Known rows, with every step that occurs
L -> A -> V -> S -> R -> J: [  79   92  173  211  215   -3 -120  115 -187  169   86  104  554  -50
  -60  -37   34  -75  -42   74  346   34   52  234 -143 -149   38 -150
  121 -132 -170  -90  243   36 -293  -69  -84  115  -47 -191  -78  -47
 -189   72  -44 -247 -143  169  -87  215  136 -128  253 -371  -94   68
  -55  208]
L -> F -> D -> N: [  -2   80  118   52  177  137  -66  106  -58  182 -104 -125  136   21
 -223  -81 -147   62    7    6 -107  -15   19  103  -41    4  -26 -104
  115  -32  -56  -50 -356  141  -25  131  214  157  -94 -321 -332  -18
  200  118   20 -311    2  -88   50 -214  205 -131  202  401  -47   21
  -28  161]
M -> S -> R -> J -> B -> N -> E: [ -21   50  124   50  183 -120  -94   42 -124  105  108  -42  595 -102
  -45   45  -51 -251  -10  268  328  -53   33  294  -44   27  256 -194
  -10 -183 -212 -128 -292  129 -306  143   82  147  -70 -312 -129   86
 -132   55   15 -163  153  106   63  108  219  -70   82 -286 -190  -57
  297   30]
R -> J -> B -> Q: [ -23   90  103  130   89  -79 -148  -82 -268  111    9 -139  489 -125
 -132   36  -89   25  155   76  243   70    4  137  -81  -11   92 -188
   61  -59 -175   -9 -109   94 -332  108  169  149  -52 -213 -228  -30
  -55   60   14 -239  -30  186  160  -22  206 -159  230   93  -62  -16
   76   37]
B -> N -> E -> D: [ -66   79  136   84  121   59  -79    0 -137   30   11   86  346   -9
 -217  -99 -163   59   56  160  -73  -28    2  221  -10  111  127  -39
   30  -17 -108  -24 -585  191 -247   49   90  143   -4 -274 -264  120
  -62  143  113 -248   18  -36   93   -2  124  -63   42   83  -68  -64
  101  172]
A -> S -> R -> X -> J -> B: [-160   84  126 -129  177   96 -172 -122  -32  210  -68    7  339 -136
 -180   76  -45  -26  250  -88  419   58   57  188  -85 -121  183 -204
   10 -133 -284   20  379   83  -34  -64   53  150  -24 -404 -159   74
   45  -12  -96 -203   42  141   28   10  243  -29   85 -164 -278  -25
   11  135]
D -> N -> B -> J: [ -52   67  261 -104  134  -54  -66  -28   -4   25 -146   78   80  -22
 -144  -62 -385   72   33   59    2   55  -14   44  -64   86   28 -116
  172  -34  -89  -32  -67  111 -325   -9  140  176    8 -383 -266  -82
   91   34  -17 -317  141   -2  -57   19  214 -157  155  111   37  -10
  142 -103]
F -> L -> M -> A -> S -> R: [  20  136  304  206  324  203 -143   15 -178    3  106 -137  297   40
  340   41  142 -261   35  213  264  103   65  230 -114 -102   75 -192
  160 -185    2 -117  221   18 -142  -18   -8  119    0 -353 -112  -37
  257  184  -66 -298  136   -8 -101   87  145 -108  234  147 -183   38
  402   16]
F -> D -> N -> E -> B -> Q -> H -> R: [  -3  142  370  460 -117   60    2 -138 -165   88  114 -213  297  -67
 -324 -216 -187   48  -84   63  373  103   34  208  -44  186   73 -263
  139  115   94  -32 -258  177 -155  -11  257  214  -21   23 -426   86
  150  155   71 -497  105 -374  109  -38  271 -121  307  430  100   96
  171   41]
X -> V -> R -> J -> B -> N: [-154   95  263  -82  179 -226 -190  -99  -44   43 -153  -10  199 -205
 -105    2 -386 -103   76  141  222   37   47  266  -10   37  130 -270
  -89   30 -273   11   67  104 -331  145  119  164 -147 -160 -209    1
 -142  118  188 -130 -157  294  131   78  271 -124  126 -320 -141 -114
  114  125]
A -> S -> R -> J -> B: [ -51   27  160  -63  164 -161 -150  -50  -21  115  -88   34  526 -133
   -7  117   -2 -182  117  118  377   22   19  114 -101 -179  108 -173
   65 -120 -275  -17  230   60 -203   23   11  150  -22 -350 -112    1
  -52   -8 -141 -195   57  164   -7   47  195  -91  171 -135 -208  -59
   70   44]
N -> E -> F -> L -> A -> M: [  39  120  387  330  195  152  -74  106 -373  145   43 -159  379    2
  154   21  -99   -2  251   63   40   82   27  301 -149   43   45  -66
  218 -126   46  -99 -119  109 -312  -40   84  119   56 -446 -144  -15
  221  128   27 -244   95 -212  -21   13  143 -118   56  207  102  -13
  408  372]
A -> V -> R -> J -> B -> H: [-110   68  233  120  119 -279 -173 -179  -58  194 -128   31  274 -213
 -140   57 -455   14    0   31  352  127   54  125  -83   -4   44 -271
  -13  126 -140  -25  116   23 -419  -78   -9  149  -50 -261 -145  -25
  -82   70  155 -227 -132  284   44  105  273 -124  198  -11  -71   72
  -40  178]
D -> N -> E -> F -> L -> M -> S -> V -> R -> J: [ -63   24  474  164  217   23  -70  139 -282  115 -260  126  136 -106
  218   52 -296 -485  -12  182  450  116   88  352  -56  107   79 -265
  125 -112   61 -191 -386   27 -256  -23  -15   99  -18 -371 -152 -214
  238  163  261 -314    2 -134   19   52   90  -94   56  133  -20   78
  356  307]
H -> J -> B -> Q -> F -> D -> N -> E: [  23  120  286  349   74  178  -87   81 -265  102  147 -218  216   29
 -301 -154 -190   35  153  104  337   45   32  154  -19  344  107 -262
   58   39  -16  -52 -273  258 -281   33  315  165   11 -230 -421  -65
  130  178   95 -353   65 -283  191 -105  298 -111  335  306  131  -42
  -15   81]
N -> B -> H -> J: [ -47   35  206  135  127  -25 -105 -113 -102  116 -104    1  -79  -14
 -129   -9 -220  128  149  116   66   65   12  -13  -41   81   87 -157
   88   18 -122  -19  -74   61 -513 -150   92  193   14 -191 -263   73
   -6  -13  -25 -139  -22   68   10   67  268  -67   71  141   32   15
   18  -29]
H -> R -> X -> J -> B -> E -> N: [ -50  138  168   10  -12  255 -160   58 -104  151 -161  -49  305 -293
   17 -177 -221   10  295  -18  523  144   45  376   11   10  283  -84
   32  -51  -92   31   79   90 -170   90  196  175  -35 -180 -324   89
   55  -26   57 -360 -126  142   88  -70  261  -69  -39   -2  -69   -6
  296  167]
X -> S -> V -> R -> J -> B -> N -> E -> D -> F: [-195  -13  549  160  228 -223 -167 -133 -367  135  -57  391  421 -200
 -303   46 -386   87  256  130  354  -10   65  286   46  142  158 -265
 -174  115 -175   19 -229  141 -331 -120  -68  137   62 -345 -134  -78
  -54  164  269 -333 -239  184  128   81  206 -160  -61 -570   50  -92
  141  340]
X -> S -> R -> J -> B: [ -61   88  181   21  192  -97  -94 -131 -143   91  -12   14  505  -95
 -188   93  -49 -134  212   89  248  -21   15  211 -111 -135  109 -152
   70  -30 -228  -60  272   40 -264  -35  -28  129  -61 -359 -111   67
   40  -18  -94 -203  -70  189   -2   73  231 -104  128 -337 -153  -50
  247  103]
D -> F -> L -> M: [  39   77  523  147  233  255 -161   -2 -284  103  -20 -146    3   20
   23  -14   63   33  306   74   44   89   59   86 -133   35  -27 -191
  131   -6   -4 -100 -112   29  -77   84  117  107  -66 -235 -165 -267
  369  169   44 -349   17   37  -41   44  173 -161  164  301  -17   46
  144  109]
S -> V -> R -> X -> J: [-193   65  251   22  142   27 -150 -136 -102  142 -281   71  -62 -159
 -197  -22 -288   84  178 -120  337  114   81  213   -8   -7   81 -188
   64  -13 -149   39  141   84  -19  -55  -88  101  -79 -253 -172   36
   31   58  164 -183 -310  179  135   53  157  -66  -80 -344 -162    9
  -47  236]
M -> N -> B -> H -> J -> R -> X: [ -34  -46  433   75   63  174 -156 -142   68  214  -97   24 -129 -141
  -33   -6 -306  211  172  149  191   58   38   74   -4  146  205 -302
   39  -93 -189  -40   48   -1 -431 -122  249  220 -113 -224 -346  177
 -152   -1  -68  -40   78  137  -29   99  274   67  -33  -65 -155   65
  -72  -31]
L -> A -> S -> R -> X: [  -9   62  101  107  167  208 -111  -17  -86  122  113   82  410  -54
  104    7  118   70  137   45  172    8   68  258 -119 -230  146 -125
  122 -198 -166   13  405   83  -63  -28   76  155  -31 -305 -222  129
  -35   22 -151  -91   22  -11   -2   14  120  -86  171  -41 -207   95
  -56  120]
J -> B -> N -> E -> D -> F -> L -> A: [  45   99  436  179  315  208  -85   66 -379  166  182   -7  493    2
  -19  -98 -147  284  298  180  -29  -17   67  316  -20  202   89 -175
  -66  -55 -104   -7 -313  163 -267  110  186  168   79 -330 -260 -102
  206  270  145 -332  121  -92   89    1  216 -170   18    9   82  -26
  405  217]
Q -> B -> E -> D -> N: [   5   28  268 -123   41   41  -82   51 -110   47 -177   93  219 -184
 -305 -136 -234 -198    6  108   90   61   26  235  -97   53  108   36
  187  119  -18  -28 -108  152 -227   52  130  143   55 -212 -420 -111
  196  142  -16 -458   38 -138  142 -100  175 -103  225  571   -9   -2
  155   92]
V -> S -> R -> J -> B -> Q -> F -> D -> N -> E: [ 118   61  471  242  117  -37  -90  136 -343  152  148  -56  626   -8
 -210  -82 -114  -68   77   61  582   -6   27  209  -71  145   80 -289
   43   43 -162 -126 -110  169 -182   58  268  130   52 -356 -292 -114
  -38  162   47 -469  159 -165   73   45  249 -207  459   98  -41  -56
   -1  111]
D -> N -> E -> B -> H -> J -> R: [ -50   40  372  151   15  104 -100  -46  106   66 -236   72  -72  -83
 -289  -88 -236   73    6  127  275   41   10   68  -27  153  133 -162
   75  111   14  -32 -241   99 -346 -178  118  216  -26 -214 -369  -33
   24   64   72 -261  102  -31   64   34  269   46   48  134  -18   21
  141   42]
A -> M -> S -> V -> R -> J -> B -> Q -> F -> D: [ -48   10  564  490  182 -246 -241    1 -450  207   76 -221  537 -186
   -9   62 -277 -157  222  115  659  148  108  163  -91   -3  102 -376
   60  -34  -93  -39  224  147 -372   39  -63   58    6 -331 -126  -21
   55  229  115 -302 -136  257  299  -78  221 -316  215  -59  -28  -63
 -167  235]
D -> F -> L -> A -> V: [  83  134  321  276  249  203 -163   53 -249  190  170 -147  233  -49
  -96  -50   19  208  135   17   45  117   68  155 -149   77  -48 -212
  110    3   15  -41  142   69 -170  -17   90  143  -28 -177 -171 -195
  249  211   59 -259  -42   42  -56   86  222 -156  182   -2   82  103
  112  226]
E -> B -> J -> R: [ -44   27  386  108  114    7 -161  -24   75   35 -235 -104  293 -126
 -188  -42 -214  104  135  141  228   72   15   -8 -111  -41   37   -8
  144    7  -57   24  124  119 -283  -21  -98  119  -58 -365 -204   74
  -32   98  -68 -344   69  283   92  -13  220  -80   17 -125  -49  -30
  188    4]
D -> F -> L -> M -> A: [  36  131  453  236  319  248 -161   29 -315   77  144 -159   79   36
  131  -20   45   51  233  148  136  112   70  178 -116  133    3 -183
  120 -101   85 -101    1   25 -195   29   97  125  -61 -284 -145 -260
  402  247   59 -364    1  -37  -57   68  202 -155  165  272   24   47
  350  137]
J -> B -> H -> R: [ -24   74  182   73   82  -13 -121 -108   80   67  -57  -96   80 -153
  -26 -114 -168  216  168   53  289   85   42  159  -55   20   82 -199
   90   48 -162   -3  194   85 -237  -15   96  195  -35 -166 -237   56
  225   58  -20 -252  -18  177  104  -22  280 -154  145   88  -35  -21
  209  -79]
B -> J -> R -> X -> S -> V: [-180  -19  296  145  171  239 -172 -108   -2   91 -213  -33  160 -182
 -224  -23 -194   77  259   20  364   81   59  215  -44  -73  132 -209
   74   31  -98   -8  307   73 -327 -105 -139   85  -40 -503 -184  125
  -31   56   16  -56 -100  442  109   13  171  -87  -76 -623 -116   40
  -16  143]
D -> F -> L -> M -> N: [  40   73  639   80  227  227 -170   41 -271   85   57 -131  -58  -32
  -29   -5   98   13  209  139    6  117   61  166 -103  145   -1 -269
  153 -118  -43 -172 -225   27    7  108  229  132 -135 -160 -182 -245
  304  209   14 -381   64   11 -100   59  183  -83  201  337  -43   54
  115    2]
R -> J -> B -> N -> E -> D -> F -> L -> M: [ -16   39  706  180  277  162 -135   12 -488  205  -58   73  447  -35
   52    3 -196  -37  383  272  175   27   56  251  -21  151  131 -226
 -115  -69 -104  -93 -548   73 -385  192  146  147   40 -405 -221 -214
  127  202  229 -394   60    8    5   61  165 -163   16  172    0    5
  226  312]
E -> N -> B -> J -> R -> X: [  10  -12  395   59   67  252 -148  -24   40  169 -109   93  401 -139
  -29  -34 -456  132  294   80  197   36   -3   65  -39  -26  159 -113
   66  -63  -91   39  -27   47 -460  -32  186  136  -27 -440 -278  162
 -191  -35   33 -169  129  259  -14  -17  201  -97 -112 -292 -114   49
  156   57]
R -> J -> B -> N: [ -43   63  175  -52  116  -44 -134    9  -85   83 -104  -90  397  -85
 -195   18 -172  -21  136  155  146   25   21  206  -36   28  158 -155
   -5  -76 -226  -33 -174   97 -393  252  138  146  -88 -258 -222   36
  -78   60   55 -168   16  218  102    8  219 -108  129    7 -146  -79
   95  130]
R -> X -> J -> B -> Q -> F -> L: [  -1  167  390  208  136  322 -170    6 -363  208   98 -278  302 -112
 -169    4 -142  129  397  -47  408  174   62  225 -106  201  146 -275
   22   57 -147  -51  324   82 -234  131  288  114   28 -430 -361   46
  304  144  105 -321   92   62  157  -52  257 -140  234  226 -118  -11
  134  214]
B -> H -> J -> R -> X: [ -83   18  198  144   69  247 -157 -131   88  147 -219  -98  -81 -122
  -82  -51 -163  158  228   66  277   55   59   61  -53   -7  185 -225
   44  -20 -129    8  179    8 -474  -62   85  156 -116 -291 -325   97
  -61    7  -65   84  -38  248   77   44  222   32    2  -31 -165   65
 -176  167]
D -> N -> B -> Q: [  46   92  174   32   24   15 -110  -85 -137   57   64   44  145  -17
 -196  -42 -203  167    6  -31  -31   39  -27   51  -71   71   55 -200
  150   32  -76    1 -212  127 -158  -45  341  200    2 -111 -337  -49
   91   77   39 -351  127  -72   67  -18  208 -182  295  286  -32   10
  154 -124]
V -> S -> R -> X -> J -> B -> H: [-108   72  243 -116  214   64 -144  -89 -127  242  -79  -15  234 -116
 -312  -10 -110  160  261 -175  494   69   74  227  -86  -59  148 -246
  -24  -25 -331  -63  305   24 -206 -126   71  123    2 -382 -158   29
    2   41  -14 -241   52  282   55   99  292  -78  171  -65 -241   17
  -14  142]
S -> V -> R -> J -> B: [ -81  -14  283    8  162 -224 -125  -78  -58  118 -259   48  233 -184
  -33   27 -338  -20  146   57  384   70   51  187  -13  -26   18 -187
   46    4 -211   21   45   84 -190   34  -92  106  -55 -218 -101  -45
  -11   86  158 -242 -235  223  182   51  177 -148    3 -363  -85  -52
  162  104]
L -> M -> A -> V -> R -> X -> J -> B -> H: [-224  174  333  248  258  163 -212 -205 -209  283   34   48   69 -120
 -102    5 -493   82  159  -18  484  188  126  329  -55   81  159 -314
  -76  -36   13  -39  236   30 -347 -193  -19  154  -62 -331 -154  -10
   90  160  283 -357 -217  195   61   83  292  -92  118   62 -122  195
   88  283]
J -> R -> X -> V: [ -95   28  167  -41  116  263 -198 -115  179  160 -115 -122   13 -185
 -112  -73 -150   81  236  -11  185   23   32  194  -83  -41   83 -206
   36   40 -176   37  217   76 -118  -28  147  161 -191 -229 -272   81
  -23   83   58    5  -87  243  115   21  219  -27  -12 -322 -242    0
  -40  142]
F -> L -> D -> N -> E -> B -> H -> J -> R: [ -33  142  323  195  146  213  -35  -81   69  127 -276 -171    3  -61
 -106  -78 -202   54  -76  202  151   48   65  136   25  200   63 -276
  134   17   19  -88 -304   25 -354  -74  117  198   25 -377 -371  -39
  128  139   83 -373  211    0    1   42  267   66  -60  476   13  106
  382   48]
J -> R -> X -> S -> V: [-104  -29  200  105  107  319 -168 -131   64  149 -119  -17  112 -141
 -237  -11  -91   95  255  -52  281   33   52  244  -52  -75  116 -209
   69   97 -112    4  230   55 -126 -132  -49  100  -82 -330 -198  154
   64   56   59  -61 -132  310  149    1  169  -51  -71 -529 -219   19
   29  181]
F -> D -> N -> E -> B -> J -> R -> X -> S -> V: [-171  -39  522  246  125  226 -100 -118 -114  172 -238  -75  299 -128
 -361 -107 -336   61  145   -9  425   83   57  288    3   83   90 -178
   26  113   49  -14 -103  169 -172 -156  -61  136   30 -544 -312  105
  -35  136  191 -307   48   44  117  -72  275  -76  -60 -260    1   95
   37  234]
F -> D -> N -> E -> B -> Q -> J -> R -> X: [ -38   87  477  390  -50  265 -155  -74 -129  221  -39 -178  400  -49
 -373  -97 -166   87   34   -3  309  102   44  177  -40  136   99 -225
   39  107   69   28 -329  181 -117   21  307  179  -43 -378 -493  131
  -96   81   81 -359  197 -185  201  -24  247  -33  180  127  -90  129
  -15  308]
D -> F -> L -> A -> H -> J: [ -16  133  405  287  252  180 -114   52 -290  136  -58 -172  132  -76
  -72  -49   41  194  272  145  144  145  101  146  -95  160   11 -268
   88  -58  -16  -35  381   32 -354  -64  153  151  -22 -155 -235 -223
  318  179 -127  -79  -75  -41 -134   73  276  -73  140   88  129  167
   33  272]
N -> B -> J -> R: [ -24    0  325   56  158    9 -139  -84   91   83 -191  -47  176  -35
   11  -29 -374   99  141  163   90    4   -5  -70  -64  -12   35 -114
  147   -6 -100   22   71   85 -358  -27  -26  146  -28 -418 -177   66
  -38   16 -109 -247   94  245   -9   69  214 -129  -59 -380  -57  -58
  228 -133]
X -> V -> S -> R -> J -> B -> Q -> F: [  56   67  465  146  187  -80 -224  139 -253  121  155   12  480 -210
 -256    2   11  -43  261   75  635   60   23  208 -136    9  103 -295
  -12   57 -330  -75  411  133 -306  -27  213  129  -10 -183 -213  -50
 -102  164   56 -328  -44  274  153   98  244 -213  434 -273 -111  -89
   -9   74]

Rows
[ -91  156  398  259  160  319  -51   29 -257  317 -132 -108  425 -199
   94  -70 -292  180  398   30  511  169  106  481  -51  233  147 -229
   12  -95  -49  -27  414   77 -220 -103  203  200   58 -403 -270   90
  367   87   33 -249   -7 -253  -89   -2  311  -37  -57  -21   52  174
  464  474]
N -> E -> F -> L -> A -> H -> R -> X -> J -> B
[  41  -30  526   50  192   48 -128  175 -244  131 -295   15  -20 -141
  328  -11 -361 -285   45  107  340  153   91  288  -63   25   93 -177
  146   -2   82 -115 -165   79 -151  -70   50  111   73 -205 -208 -123
  310  226  191 -517  110  -94  101    1  169 -175  115  402   14   86
  569  120]
D -> N -> B -> E -> F -> L -> M -> S -> V -> R
[ -23   41  905  255  228  107 -142   55 -435   79   33  -57  149 -106
  -55   -9  -50   18  190  241  203  179   44  201  -86  275   32 -151
  109  -90   50 -201 -409  108 -112   13  145  147   -8 -354 -191 -204
  143  215  121 -615  181  -82 -116   85  232  -75  138  323  161   93
  261  -19]
D -> F -> L -> M -> N -> E -> B -> J
[ -18    2  472   14  161   12 -117   37   38  168 -366 -112  234   -2
 -222  -48 -514  106  186   70   98    4   14  -77  -70   19  -10 -130
  142  -81  -19   49  -88  161 -391  -49   79  162  -16 -473 -279   22
    0  112  -92 -281  182   14   -7  -98  276 -133   19   76   28   -9
  162  183]
E -> F -> D -> N -> B -> J -> R
[  19   96  370  281  134  166  -85   45 -253  229  180    2  327 -175
  165   -9 -342   74  -16   29  192  145   85  457  -95  267   88 -199
   86 -119   -1 -124  -33   83 -124 -121  226  145  -67 -301 -233  124
   -1  189  186 -280   41 -303  -87  112  193   42  147   80   38  160
  280  392]
M -> N -> E -> F -> L -> A -> V -> R -> X
[-161  -31  258 -153  128 -278 -159   20  -81   87 -439  277  332 -302
  110  -34 -397 -214  -16   88  508  119   61  278   29  -96  116 -178
   -3   46 -165   59   19  102 -210  -12  -68  151   97 -313 -249 -164
   -8  152  101 -387 -112  120  169  -42  129 -142  109  111  -71  -45
   43  180]
A -> S -> V -> R -> J -> B -> E -> D -> N
[ -35  150  428  373  260   60 -143  -44 -314  127  122  -85  430  -50
  338    5 -453 -259  -88  286  405  130   83  426   -4  257  162 -300
  -80  -40   55 -156 -244   40 -433  104   44  132  -26 -353 -125  -62
   26  232  373 -406    4  -17  -45  222  235 -107  149 -132  -40   47
  532  233]
F -> L -> M -> A -> V -> R -> J -> B -> N -> E
[ -49    3  495  157  322 -114 -187   -7 -298  176 -101   71  341 -165
  252   87 -157    8  183  115  453  119  119  219  -35  -13    4 -353
   -3  -28 -153   27  386   12 -202   21  -58  139   65 -334 -100 -270
  183  160   73 -249 -102  160   48   69  201 -219   49 -346   23  -19
  179  160]
D -> F -> L -> A -> S -> V -> R -> J -> B
[ -83   42  337   99  189   46 -141    7 -224  129   56  130  250  -82
 -310  -85 -185  225  323  158  177  -24   39  137   11  285  189 -147
 -122  -77 -184   26 -417  217 -411  -46  148  170   10 -208 -248  -99
   -2  171   98 -269  -27  -14  120   22  253  -37   13  -78  121 -105
   85  241]
H -> J -> B -> N -> E -> D -> F
[ -47   -1  669   73  172  242 -170   10   70  221 -175  -89   31 -103
 -178 -132 -546  119  314   92  280   43   42   85  -54  128   52 -288
   21   98  -91   28  343  154 -332   21  232  191  -52 -504 -436   55
   19  140   90 -178   83   47   34  -51  307 -173   71 -132  -73   23
 -172  147]
Q -> F -> D -> N -> B -> J -> R -> X -> V
[ -64   49  377  166  198  -57  -69  145 -242   85 -264  237  291 -111
  221   62 -276 -254  -76  134  382  110   70  358  -18   53   49 -250
  119  -64    5  -57  -57   59 -253  -52   19  162  101 -428 -220 -158
  101  117  151 -224   -3 -221  -36   41   96  -95   77  -41   43   26
  289  345]
D -> N -> E -> F -> L -> A -> S -> V -> R -> J
[  13  132  612  385  192  159  -95   47 -309   99   30   78  402 -140
   85 -180 -114  321  211  257  160   82   95  317   -9  212  108 -265
  -17   -7   -7   -8   85  113 -246    4  198  209   77 -187 -309  -70
  297  257   21 -260  -12 -143 -139   71  214 -164   48  -15  112  124
  244  311]
B -> N -> E -> D -> F -> L -> A -> H -> R
[  33   25  245 -237  161 -161  -79  132 -141  109 -251  157  549 -185
   14 -117 -168 -131   68   43  450   13   25  276  -69 -110  123  -65
   41  -53 -274  -50   39   67 -254   29   57  127   47 -312 -235 -166
  -36  136  -72 -448   62   64   48   74  160 -127  262  195 -117  -63
  171  169]
V -> S -> R -> J -> B -> E -> D -> N
[ -20   77  232   30  213 -161 -204  -23 -256  116   62  -70  493 -214
 -171   -5   31  -70  140    1  513   52   17  231  -99  -88   86 -298
  -21  -40 -353  -47  196   98 -257  -65  165  143  -48 -112 -145  -80
 -202  132   33 -240  -48  341  131  127  256 -177  349 -349 -128  -61
   72    5]
X -> V -> S -> R -> J -> B -> Q
[  39   11  818  241  216  295 -140    4 -467  135   84   97  256  -33
 -227  -33 -134 -134  272  265   61   33   72  223  -80  232  126 -151
   18   71   16 -125 -464  127 -292  107  169  119   89 -294 -305 -186
  264  231  197 -483  122 -134   35   27  179 -153  110  299   36   23
  250  201]
Q -> B -> N -> E -> D -> F -> L -> M
[ -60  -13  892  180  259  361 -204 -157 -295  197   31   11   57  -90
  131   58 -269   70  370  175  185   95   77  158  -82  151  139 -377
   41  -46  -51 -148  229  -62 -296  -70  168  149  -59 -547 -216  -76
  178   94  -39 -340  185  191 -210  132  259  -98    8 -230  -44   91
  179    4]
D -> F -> L -> M -> N -> B -> J -> R -> X -> S
[-181   57  123   94  209  234 -211  -16  114  172  -33 -112  105 -233
  -73 -117 -172   35  125   50  644  144   96  323  -52  233  149 -329
  -58  -16 -154  -27  660    7 -470 -313  135  146 -138 -223 -214  -12
  -15  191  -33   42 -112  191  -42  150  343   73  126 -399 -122   70
  -79  306]
M -> A -> H -> J -> R -> X -> V -> S
[ 123   43  471  179  274   90 -104   61 -462  206  -16    0  341  -48
  286  -99 -151  256  295  168  -67   50   46  160  -74   20   14  -29
   81   21  -10   39  -16   86 -242    9   96  183  140 -275 -287 -112
  216  195  -31 -445   25 -128   -5   36  189 -225   -2  277  151   39
  379  142]
N -> B -> E -> D -> F -> L -> A
[ -71  136  273  124  310  320 -195    6 -199  309  193   29  371  -58
 -139  -39 -134  -22  203  -87  661  121  102  378 -111   36  165 -231
  -37 -196 -140 -105  324   57 -186 -209  -26  102  -51 -305  -40  -44
   43  173  146 -461  -92  162   -3  169  257  -69  204 -252 -188  102
  169  274]
L -> M -> A -> V -> S -> R -> X -> J -> B
[ -15   91  287   44  164  343  -54 -186  108  253 -280 -133 -109  -57
  113  -45 -380  194   96  101   80   33   87   96   30  128  120 -401
   90  -70 -122  -39   69  -74 -487  -28  255  207    1 -452 -419   22
  120   53   12 -144  217   87  -65   66  260   10  -92  406 -110  160
  189   73]
F -> L -> D -> N -> B -> H -> J -> R -> X
[  39    4  345   74  121 -112 -167  189 -158  237   23  116  707 -175
 -352   58 -176  -58   76   26  574   27   18  277 -101   90  192 -154
  -82  -71 -245 -119 -236  167 -407 -100  115  116   30 -279  -72   55
 -317  123  149 -361  119  106   -6  180  248  -42  263 -256  -59  -32
  212  418]
A -> V -> S -> R -> J -> B -> N -> E -> F
[  81   61  605  336  305  169 -209   42 -471  272  103    6  297  -96
  249  -66 -239   91  229  178  214  173   55  184  -94  130   44  -99
    7   19  147  -40 -120   78 -337 -154   48  168  124 -251 -190 -175
  224  318  177 -624  -22  -76  -73  118  222 -199  100  377  149  144
  405  266]
N -> B -> E -> D -> F -> L -> M -> A -> V
[-141  183  148  -51  213   61 -103  -51 -228  277 -364 -295  281 -231
  120   16 -383   45  221  -41  306  124  130  343  -25   73  124 -139
   67 -101 -117   -8  137   58 -162   70   66  102   15 -518 -227   64
  127  134   48 -495   -5   52   94  -24  269   -3  -67  557  -19   67
  515  407]
V -> R -> X -> J -> B -> E -> F -> L -> D
